Moves between states:
TT § CR
TT * MN
TT ~ DL
RF § CN
RF * FP
RF ~ BQ
ZD § TT
ZD * TZ
ZD ~ RR
LC § HS
LC * JF
LC ~ DC
GN § JJ
GN * CG
GN ~ QZ
SR § JF
SR * DL
SR ~ GL
CN § CD
CN * QZ
CN ~ TZ
TM § SQ
TM * FT
TM ~ GQ
FQ § CG
FQ * GQ
FQ ~ RF
CD § ZL
CD * FG
CD ~ MN
RC § ZD
RC * BQ
RC ~ ML
ML § RR
ML * TP
ML ~ TM
HS § MJ
HS * BS
HS ~ ZP
JJ § NZ
JJ * SN
JJ ~ FG
RR § DL
RR * HT
RR ~ SQ
BP § DS
BP * DC
BP ~ HN
SF § GQ
SF * GJ
SF ~ GP
TP § HT
TP * ML
TP ~ FT
ZL § ZT
ZL * RD
ZL ~ QF
SC § GJ
SC * PC
SC ~ ZT
CG § SN
CG * GN
CG ~ CN
DC § ZP
DC * BP
DC ~ NZ
GJ § FQ
GJ * SF
GJ ~ LM
DL § LC
DL * SR
DL ~ HR
TZ § MN
TZ * ZD
TZ ~ HT
QF § BC
QF * CR
QF ~ JF
GL § BP
GL * HR
GL ~ SN
JT § TP
JT * MJ
JT ~ NM
MJ § ML
MJ * JT
MJ ~ FR
ZP § FR
ZP * DS
ZP ~ PC
JF § BS
JF * LC
JF ~ BP
QZ § FG
QZ * CN
QZ ~ ZD
DS § NM
DS * ZP
DS ~ SC
BQ § TZ
BQ * RC
BQ ~ TP
PC § SF
PC * SC
PC ~ JH
LM § RF
LM * GP
LM ~ JQ
BC § JQ
BC * ZM
BC ~ BS
JQ § BQ
JQ * PH
JQ ~ JT
FR § TM
FR * NM
FR ~ SF
SN § HN
SN * JJ
SN ~ CD
FG § RD
FG * CD
FG ~ TT
HR § DC
HR * GL
HR ~ JJ
FT § ZH
FT * TM
FT ~ FQ
GQ § GN
GQ * FQ
GQ ~ FP
PH § RC
PH * JQ
PH ~ MJ
HT § SR
HT * RR
HT ~ ZH
ZT § LM
ZT * JH
ZT ~ BC
HN § SC
HN * NZ
HN ~ ZL
ZM § PH
ZM * BC
ZM ~ HS
CR § ZM
CR * QF
CR ~ LC
BS § JT
BS * HS
BS ~ DS
FP § QZ
FP * RF
FP ~ RC
NM § FT
NM * FR
NM ~ GJ
ZH § GL
ZH * SQ
ZH ~ CG
SQ § HR
SQ * ZH
SQ ~ GN
MN § QF
MN * TT
MN ~ SR
NZ § PC
NZ * HN
NZ ~ RD
JH § GP
JH * ZT
JH ~ ZM
GP § FP
GP * LM
GP ~ PH
RD § JH
RD * ZL
RD ~ CR

The rows follow the links: the fewer symbols apart two states are, the more alike their rows tend to be.

Each row is also shifted at random along 4 hidden directions that mean nothing.

Rows with their states:
 122   111   -15    14   -52     9    35    79    39     9    47   -13    29     3    17     9    67   -31   -25   -34   -29    38   -25    -8    36    -9    41     3    14    41   -48   -26   -16    -3    51    39    -3   -17: MJ
 -24   -44    15   -16    30    55    11    67    30     9    59    58   -72    19    25    71   -13    20    80   -29   -65   -92    65   -83    61    42    40    87   -93     7    33   117     5     2    45   -99   -16   122: RD
 -96    -2    11    11   -50   -61   -42   -39   -97   -22     8    33    15    80   -15     4   -12    48    -1   145   -24    37    85   -63    14  -103   -69    62    -5   -53   -16   -84  -125   -65    19    -9     3   -21: LM
 -39   -35   -13    91   -17   -24   -57   -68   -36   -42    -1   -15    -1     7   -89    21     4    41   -70    45    43    13    45    76   -56   -76   -46  -100    93    31    14   -33    24   -36   -52   135   -23   -77: GL
 120    86     9    20   -22    40    10    77    33    -1    46    18    51   -12     5    33    61   -21   -26   -23   -19    46   -43    14   -37     3    -3   -17    -6    80   -62   -72     1   -22    34    12    25   -12: FR
  57    73     1   -73   -41    24    -3    11    26     0   -45    15     2   -13    51   -20   -31    28   -49     3    28     2   -20    20     2     0   105   -19    -4    10   -56     8    66     7    49   -13     2    -1: RR
  10    -3    39   -26    40   -59     8    34    18    49   -17    24    72     1    47   -21    19   -76    16     8    29    29   -12    24   -48    -5   -70    15   -10    17   -27   -62   -45   -41   -19   -64    23   -22: GJ
 114    53    -3    32   -93   -68    10    51    10    22    82    -4    -6    68   -26    28    78    23    52    90   -48    -6    67     5    64   -95   -12    25   -18   -66    12   -11   -73   -49     9    27   -11    33: JQ
  44   -65    -5     1   -26   -56    20   -30   -63    57   -84   -46    73   -40   -22    10   -11    14    -7   130    45    14   -58    43   -16    -7   -55   -63    18     4   -78  -128   -16   -31   -31   -17    19   -41: FT
  68    63   -30    48   -95   -38    13    40    44    40   105    47   -25    62    28    52    91   -35    74    80     6   -75   104   -71    93   -94     1   -10    33   -16    38    35   -44    16    -9    16     2    38: JT
 -48   -59    13   -35   -24   -69    75   -27    14    17     2   -46   -48   -21    58     3    15   -30    59     1     8   -53     2   -73    94    20   -38    31    -6  -100    75    33   -35    42     2   -36    47    37: BC
  -6    22   -59    -5   -45    23    78     2   -19   -25     8   -44    -6   -55   -24    36   -27    20   -42   -32   -27    13   -24   -48    42     9     2   -14     8     4   -14   -41    -1    29    62    21    21   -18: HS
 -95   -32   -13   -30    49  -102     8    33    42    45    27   -47    52     2     9   -64   -40     1   -22    11    20    -8    20    70    25   -25    18    10   -21   -29   -36     6     7   -31     8    18   -33   -34: QF
  37   -16   -43   -25   -37    51    -6     3    20   -59     3   -29   -51   -49    21    35    25    36   -45     3   -18   -29   -41    17    42    29    39   -56    14     5   -25    23    44    -4    49    15    14    20: DL
  72    82   -25    44   -40   -48   -45   -19    56     3     6    17   -31    50    -3   -19    11   -13    17    13    57   -16    94    10    40   -91    63   -33    50     7    42    37    38    12   -32    85   -39   -43: HT
  14   -65     2   -22    11   -44    91    15    16    32    -3   -20   -23   -68    12    49     5   -36    22    34    31   -49    -3   -30     3    -1   -58   -58    -8    -3    15   -41   -16    33   -41   -55    92     4: DS
 175    49    -6    48   -57    92    11    26     8     9   -17   -15     4   -13   -45    58    48    21    29   -26   -10   -12   -62    35   -25     8     7   -40    -1    58   -43    -3    26    34   -26     9   -26     4: TM
  50   -38    39     7    12   -36    71    32    -1     3    23   -41   -37   -29   -17    52    14   -36    55   -14     0   -54    17    -3   -16   -11   -93     4   -35     7    60     0   -13   -11   -35   -73    71     7: SC
  50    27   -33    76   -84   -51    58     4     9    -3    88   -45   -44   -10   -85    58    24    41     4    40    -5   -43   117   -13    52   -94   -31   -54    30   -37    59    -3   -30     5   -15    67    -9   -21: BS
 -78   -38    20    68    24    14   -49   -99   -74    22   -76    -4    39    13   -50   -33     5     4    14    24    37    39   -29    -1   -71     0   -94     2    56    -1     5   -43   -53    19   -89    44    -9   -64: FQ
   2    76   -50    24   -26    15    39     9     9   -37    45   -41   -34   -19   -61    12   -24    37   -29   -70   -75    33    10   -17    22     2     0    26     3   -18    76    15   -25    25    27    52   -12   -20: ZM
 -39   -61     2   -27   -38   -68    17   -71   -33    68   -61   -43    43   -28    21   -36     7   -19   -14    65    47     7   -69     9    32    13   -15   -36    46   -73   -64   -44   -40    49   -21    -8    20   -10: TP
 -14     8   -32    67   -48    77   -49   -73   -67   -21    -6    43   -42    36   -26    25     0    30    55   -10   -37    -1    -3   -81     6    50    -9    71   -27   -36    45    39   -50    64    12    11   -44    49: FP
  38    28    47     5    37   -13   -55   -30     9    12   -24    66    -8    41    -4   -30   -20   -32    32    -4    69   -11    59     9   -59   -35     1    -2    -1    32    45    54    43    12   -80    18   -17   -15: CG
  -3    -9    25   -14   -30   -72   -32   -38   -19    -8   -73    27    70    15   -18   -28   -44    58   -47   138    83    23    43    52   -53  -104     6   -58    11    28   -58   -81    19   -34     2    30    17   -60: ZH

Start here and follow the symbols in turn, left to right. Where do you end up?
Answers are names.
 173    20    30    10     2    95    21    58     4    28   -44    -3     5   -21   -21    44    28    -9    53   -43   -23    -5  -108    26   -37    60   -16     2   -67    28   -32     1    31     6   -18   -82     8    60
§ ~ -> QZ
 -70     4   -46   -17    25    13     6    43    22   -15    60    -3     5    27    -7   -24   -39    41   -48   -42   -31    30     8     3    34    19    79    51   -20     1   -27    23     3    -7    79    22   -40    -3
* * -> CR
 -62     7   -11    42    -5   -45    16   -24   -47    -5    33   -22   -17     5   -82    22   -16    22    12    26   -26    -2    87   -26   -19   -58  -122    48    -2   -53    74    -9   -43   -24   -24    27    -3   -22
§ § § -> CN
  54    42    25   -55    60   -78   -24     3    72    48   -29   -13     0    24    43  -101   -27   -42   -15   -18    36     2   -12    80     0   -15    66     2    -4   -52    10    33    23     4   -29    21   -18   -25
§ ~ -> SR
 107    47    39   -24    -4    69   -54    43     3   -29   -44    64   -12     6   -12    13   -20    45    24    23    10   -15    26   -14   -43    -8    29    12   -66    56   -13    14    51   -13     5   -35     0    36
~ § -> FG
 -72    24   -15    39    -4    51   -25   -26   -87   -44    -5    58    49    35    -4    45   -15    24   -28    34   -17    69    53   -92   -57   -29   -46    69    13    72   -39   -77   -56   -14    41    12     3   -38
~ * -> LM
  16   -64   -16   -37   -29   -67     7   -30    20    -9   -12   -60   -18   -42    17     9    23     0   -32    65    21   -35   -20    78    39   -15    17   -77    22   -39    -7    -5    40   -32   -22    13    22   -12
* ~ -> HR
  46     9   -39    25   -60    88     7   -28    12     3   -18     8   -48    -9    29    17    32    -9    64   -27     1   -36   -48   -69    54    58    42    -6    25   -21   -16    61     2   104    11   -15     0    52
~ ~ -> GQ
   6    40     9    -6   -25    56   -44   -10    10   -16   -47    71     9     5    38    -7   -28    17    -7    -9    39    12    19   -50   -24    -2    72   -26    18    90   -36    10    67    69    13     0    -3   -13
~ § * -> SN
 -43    47    -6   -60    10    -1   -44   -56   -38   -19   -70     2    59     8    45   -84   -66    10   -61     1     6    72   -52    13   -12    -7    79    16     3   -19   -46   -10    24    13    55    41   -26   -26
* ~ -> HT
  58    84   -28    53   -19    83   -32   -23     4     9     2   -10   -34    29   -37   -56    32    -8     2   -95   -40    32   -66     7    10    45    38    32    45   -28    24    34   -16    80    11    74   -87   -28
§ * ~ ~ -> ZH
 -62   -65   -32   -50    -2    49     1   -31   -50   -55   -53   -25    26   -76    -8    12   -38    22   -93    44     3    30   -91    56   -57    46    15   -87     9    41   -61   -61    46   -50    42    35    22   -22
§ * -> BP
  65   -21    32    12     8   -39   -25   -25    -5    58   -37   -35    -4    20   -13   -17    40   -21    84    16    -3   -22   -27    20     5    35   -36    20   -36   -64    26    28   -42     8   -53   -31    -9    37
§ ~ -> TZ
  95    37    43     3   -34   -56    39    56    44    45    57     4    21     4    10    33    76   -55    25    54    17   -35    14    17    10   -39   -28   -30     9    52   -34   -39   -13   -36   -24   -34    59   -10
~ * * -> GJ
 -81   -44   -18   -18     8    29    41   -43   -58   -58   -19   -15    -1   -33   -10    27   -65    32   -24   -11   -63    20   -18   -79    -7    20   -47    63   -40   -49    25   -38   -48    -2    49   -27    15    10
* ~ -> BC
  -4    -9    11     6    20   -32     8   -57   -19    63   -52   -54    26    20    13   -85     8   -37    14     9     9     5   -82    60     5    24   -13     5    40   -91    -3   -14   -49    29   -45    -1   -13   -26
~ ~ -> FT
  13    56   -34   -21   -72     4     8    17   -44   -40    30     6    26    24     1    11    17    60   -37    79   -68    50   -13   -31    22   -33    39    37   -26   -22   -65   -71   -68   -59    78    23    17    -4
* § -> BQ
 -26   -54     8    21    24    99   -54   -33   -30   -70    -3    52   -62   -13     3    45    -9    18     3   -39   -18    -5   -16   -27   -35    46    -8   -10     7    38    33    58    55   -14    12     3    -1    26
* ~ § -> ZL
